Here is a tiny trained network, its code and every weight. The questions are about switching its units off for an input and a class, where a switched-off unit gives its printed mean instead of its output.

import numpy as np


def w(rows, s, z=0):
    codes = np.array(rows[::2]) - 128.0
    scale = np.full(codes.shape[1], s)
    scale[-1] = z or s
    return codes * scale


def f(y):
    return np.maximum(y, 0)


def log_softmax(a):
    a = a - a.max(-1, keepdims=True)
    return a - np.log(np.exp(a).sum(-1, keepdims=True))


def net(x, mask):
    res = np.array(x, float).reshape(1, 5) / 4 @ E
    y = f(res @ A[0][:, :-1].T + A[0][:, -1])
    res = res + np.where(mask, y, B[0][:, -1]) @ B[0][:, :-1]
    return log_softmax(res[-1] @ U[:, :-1].T + U[:, -1])


A, B = {}, {}
E = w([
[90,93,113,88,208,84,84],'x0',
[248,139,146,110,171,96,116],'x1',
[135,163,51,149,135,132,40],'x2',
[137,141,94,113,114,105,158],'x3',
[169,19,119,135,83,115,123],'x4',
],0.013)
A[0] = w([
[130,24,111,130,81,132,111,62],'n0',
[107,184,137,163,64,164,157,119],'n1',
[48,102,182,83,87,114,191,68],'n2',
[94,80,107,158,98,113,134,100],'n3',
[159,154,129,204,66,151,137,49],'n4',
[46,128,136,155,93,154,109,120],'n5',
[123,77,155,154,127,106,189,25],'n6',
[119,125,207,108,150,97,176,111],'n7',
[153,203,160,135,192,134,132,50],'n8',
[105,175,61,161,92,131,53,77],'n9',
[128,131,148,108,134,112,155,85],'n10',
[105,98,119,91,182,79,123,76],'n11',
[97,111,136,74,173,72,92,72],'n12',
[5,156,107,166,107,111,151,5],'n13',
[63,209,131,106,127,141,117,63],'n14',
[150,60,82,139,105,148,101,75],'n15',
[40,93,103,55,139,104,99,70],'n16',
[104,119,163,119,165,154,195,20],'n17',
[107,113,163,135,148,142,160,24],'n18',
[113,128,83,179,130,129,74,105],'n19',
[117,169,123,109,119,117,139,145],'n20',
[66,197,147,134,146,138,142,6],'n21',
],0.013,0.0023)
B[0] = w([
[70,98,165,124,153,72,194,216],'n0',
[133,72,145,89,95,179,132,220],'n1',
[145,158,47,173,99,125,114,243],'n2',
[194,122,255,140,130,43,138,185],'n3',
[84,66,176,103,46,203,126,201],'n4',
[211,175,140,133,117,107,44,225],'n5',
[119,139,100,134,149,122,133,191],'n6',
[150,217,37,182,127,109,126,214],'n7',
[120,66,163,91,143,52,134,198],'n8',
[128,159,49,196,174,169,162,220],'n9',
[133,156,132,161,130,176,88,159],'n10',
[92,139,146,77,80,188,78,196],'n11',
[128,89,139,117,91,203,91,204],'n12',
[202,151,134,104,92,72,53,249],'n13',
[85,136,166,139,165,53,134,217],'n14',
[85,105,168,146,173,67,189,191],'n15',
[118,129,154,84,81,201,79,223],'n16',
[96,172,65,184,126,157,148,194],'n17',
[90,173,99,173,126,130,159,170],'n18',
[111,210,76,179,162,127,138,190],'n19',
[100,112,135,132,61,107,140,164],'n20',
[49,39,189,68,158,61,204,209],'n21',
],0.0085,0.013)
U = w([
[58,96,222,107,155,1,165,87],'0',
[98,173,55,216,147,144,132,87],'1',
[100,104,211,35,44,254,111,86],'2',
[253,137,200,85,114,34,82,255],'3',
],0.0094,0.0048)

Each question gives the input, the list of numbers given to net, and the class t.
The units are the neurons (one row each of A and B). Each row of codes is followed by its name. A weight is (code - 128) times the scale printed after its matrix; where a second scale follows, it is the last column's (A, B and U).
mask holds one flag per neuron, in row order. A switched-off neuron (its flag False) gives its mean, the last column of its row in B, instead of its output. The means were averaged over made-up inputs and are rounded, as every weight is.
A unit's drop is (log p(t) with every unit on - log p(t) with that unit switched off) / (log p(t) with every unit on - log p(t) with every unit switched off).
The circuit of an input: a set's keep is (log p(t) with only the set's units on - log p(t) with every unit switched off) / (log p(t) with every unit on - log p(t) with every unit switched off). Starting from the 12 units with the biggest drops (on a tie, the unit counted first), units are removed one at a time, each time the one whose removal leaves the highest keep (on an exact tie, the one counted first), for as long as the keep stays at least 0.8.
units of the circuit, in order: the units of the circuit, biggest drop first
most important unit: the unit with the biggest drop
top k neurons: the k neurons with the biggest drops, biggest first
drop of u: that unit's drop, to one decimal
input [-1,-6,4,-8,-4], class 3: units of the circuit, in order : [n13]
input [4,-6,-3,5,-4], class 3: top 2 neurons : [n13; n5]
input [0,5,5,-1,-6], class 0: units of the circuit, in order : [n8; n13]
input [-3,3,6,6,7], class 0: units of the circuit, in order : [n15; n0]
input [0,3,-3,-1,0], class 1: units of the circuit, in order : [n13; n21]
input [-4,-1,-8,-4,7], class 1: units of the circuit, in order : [n2; n7]
input [-3,-6,-8,-4,-6], class 1: top 3 neurons : [n2; n17; n7]
input [6,-5,3,-2,0], class 2: top 3 neurons : [n16; n12; n11]
input [-5,4,0,-1,-3], class 2: top 2 neurons : [n13; n4]
input [-8,3,4,4,-7], class 2: top 4 neurons : [n4; n1; n0; n15]
input [2,-7,-7,-5,3], class 1: top 3 neurons : [n2; n17; n18]
input [-5,6,3,0,-6], class 0: top 3 neurons : [n8; n13; n5]
input [-6,2,7,-5,5], class 1: top 3 neurons : [n9; n19; n21]
input [1,-8,7,-6,6], class 3: most important unit : n3
input [-5,-2,4,-2,-3], class 2: top 3 neurons : [n4; n1; n7]
input [5,2,4,-2,7], class 0: top 2 neurons : [n15; n0]
input [-3,-4,7,-1,-8], class 0: top 2 neurons : [n21; n14]
input [-6,-5,3,1,7], class 0: top 3 neurons : [n0; n15; n3]
input [4,-7,1,-2,-2], class 3: drop of n13 : 0.3
input [8,-4,-1,3,7], class 2: drop of n12 : 0.6
input [-1,-7,-2,6,-3], class 3: units of the circuit, in order : [n13]
input [1,-1,-7,0,-5], class 1: drop of n7 : 0.2
